Here is a tiny trained network, its code and every weight. The questions are about switching its units off for an input and a class, where a switched-off unit gives its printed mean instead of its output.

import numpy as np


def w(rows, s, z=0):
    codes = np.array(rows[::2]) - 128.0
    scale = np.full(codes.shape[1], s)
    scale[-1] = z or s
    return codes * scale


def norm(h):
    return h / np.sqrt((h * h).mean(-1, keepdims=True) + 1e-5)


def f(y):
    return y / 2 * (1 + np.tanh(0.7978845608 * (y + 0.044715 * y**3)))


def log_softmax(a):
    a = a - a.max(-1, keepdims=True)
    return a - np.log(np.exp(a).sum(-1, keepdims=True))


def net(x, mask):
    res = np.array(x, float).reshape(1, 7) / 4 @ E
    u = 0
    for l in range(2):
        y = f(norm(res) @ A[l][:, :-1].T + A[l][:, -1])
        res = res + np.where(mask[u : u + 12], y, B[l][:, -1]) @ B[l][:, :-1]
        u += 12
    return log_softmax(norm(res)[-1] @ U[:, :-1].T + U[:, -1])


A, B = {}, {}
E = w([
[147,173,155,137],'x0',
[223,161,163,177],'x1',
[99,3,130,177],'x2',
[28,164,88,154],'x3',
[183,136,31,93],'x4',
[121,140,185,60],'x5',
[138,20,93,73],'x6',
],0.005)
A[0] = w([
[121,100,223,122,191],'L0N0',
[131,127,33,158,104],'L0N1',
[52,181,89,92,54],'L0N2',
[162,153,98,156,69],'L0N3',
[132,151,1,150,79],'L0N4',
[124,97,179,103,87],'L0N5',
[110,147,124,164,136],'L0N6',
[8,102,123,137,108],'L0N7',
[159,194,149,174,67],'L0N8',
[140,130,69,147,102],'L0N9',
[166,42,175,139,155],'L0N10',
[27,191,140,150,255],'L0N11',
],0.0097,0.0048)
B[0] = w([
[146,120,44,53,194],'L0N0',
[34,162,43,64,161],'L0N1',
[125,81,104,180,152],'L0N2',
[46,145,108,209,126],'L0N3',
[22,237,65,127,173],'L0N4',
[149,170,38,105,132],'L0N5',
[157,197,187,121,143],'L0N6',
[2,47,253,48,187],'L0N7',
[134,175,231,222,156],'L0N8',
[34,142,56,71,137],'L0N9',
[176,31,22,190,191],'L0N10',
[172,60,232,94,255],'L0N11',
],0.0058,0.0061)
A[1] = w([
[142,134,35,154,91],'L1N0',
[128,161,57,130,110],'L1N1',
[68,84,152,118,4],'L1N2',
[192,36,115,103,187],'L1N3',
[168,248,199,254,35],'L1N4',
[192,140,143,27,148],'L1N5',
[60,36,172,111,99],'L1N6',
[175,142,89,146,124],'L1N7',
[132,13,37,65,134],'L1N8',
[155,95,250,83,208],'L1N9',
[200,109,178,43,42],'L1N10',
[195,100,203,61,165],'L1N11',
],0.0072,0.0035)
B[1] = w([
[50,88,97,189,143],'L1N0',
[1,144,97,157,137],'L1N1',
[89,80,205,74,126],'L1N2',
[145,122,39,181,222],'L1N3',
[157,136,252,153,192],'L1N4',
[178,239,82,121,181],'L1N5',
[89,35,153,106,192],'L1N6',
[31,104,157,121,135],'L1N7',
[167,141,144,243,249],'L1N8',
[162,132,47,103,254],'L1N9',
[138,140,93,61,158],'L1N10',
[151,127,50,47,217],'L1N11',
],0.0064,0.005)
U = w([
[18,247,1,126,2],'0',
[133,30,57,170,187],'1',
[195,116,170,10,86],'2',
[219,212,234,151,205],'3',
[53,14,231,31,189],'4',
[227,44,82,227,88],'5',
[224,237,83,52,147],'6',
],0.0088,0.0033)

Each question gives the input, the list of numbers given to net, and the class t.
The units are the neurons (one row each of A and B). Each row of codes is followed by its name. A weight is (code - 128) times the scale printed after its matrix; where a second scale follows, it is the last column's (A, B and U).
mask holds one flag per neuron, layer by layer. A switched-off neuron (its flag False) gives its mean, the last column of its row in B, instead of its output. The means were averaged over made-up inputs and are rounded, as every weight is.
A unit's drop is (log p(t) with every unit on - log p(t) with that unit switched off) / (log p(t) with every unit on - log p(t) with every unit switched off).
The circuit of an input: a set's keep is (log p(t) with only the set's units on - log p(t) with every unit switched off) / (log p(t) with every unit on - log p(t) with every unit switched off). Starting from the 12 units with the biggest drops (on a tie, the unit counted first), units are removed one at a time, each time the one whose removal leaves the highest keep (on an exact tie, the one counted first), for as long as the keep stays at least 0.8.
circuit, biggest first: the units of the circuit, biggest drop first
top k neurons: the k neurons with the biggest drops, biggest first
top k neurons in layer l: the k neurons of layer l with the biggest drops, biggest first
drop when u is switched off: that unit's drop, to one decimal
input [6,-3,-3,-3,2,0,-2], class 3: circuit, biggest first : [L0N8 L0N0]
input [0,-8,5,8,7,-3,-8], class 4: circuit, biggest first : [L0N7 L0N11]
input [2,-7,-8,1,-3,6,-8], class 2: circuit, biggest first : [L0N11 L1N8]
input [3,-7,5,5,6,-5,1], class 4: circuit, biggest first : [L0N7 L0N10]
input [6,-8,-7,7,-5,3,4], class 4: top neuron : [L0N7]
input [1,4,-4,2,7,3,-5], class 3: circuit, biggest first : [L1N4 L0N8]
input [-6,-1,-1,-7,-5,8,8], class 1: circuit, biggest first : [L0N10 L1N3]
input [7,-1,-2,-3,-5,1,4], class 6: top 2 neurons in layer 1 : [L1N5 L1N6]
input [1,2,-6,-7,7,-5,-5], class 3: circuit, biggest first : [L1N4 L0N8 L0N0]
input [-3,-4,3,-2,8,2,1], class 0: top 3 neurons : [L0N11 L0N4 L0N1]
input [4,-4,-5,5,-1,-7,4], class 4: circuit, biggest first : [L0N11 L0N7]
input [-8,-6,-8,-7,0,5,7], class 6: circuit, biggest first : [L1N5 L0N7]
input [-7,5,1,5,-5,7,5], class 1: top 3 neurons in layer 0 : [L0N10 L0N0 L0N5]
input [-3,0,-1,4,-7,0,-5], class 4: circuit, biggest first : [L0N7]
input [1,1,-2,0,1,7,3], class 6: top 2 neurons : [L1N5 L0N10]
input [2,1,5,6,-6,-8,3], class 4: drop when L0N10 is switched off : 0.0
input [8,-4,-6,-6,8,-5,3], class 0: drop when L0N11 is switched off : 0.1
input [8,2,4,-1,-6,3,3], class 5: drop when L1N8 is switched off : 0.2
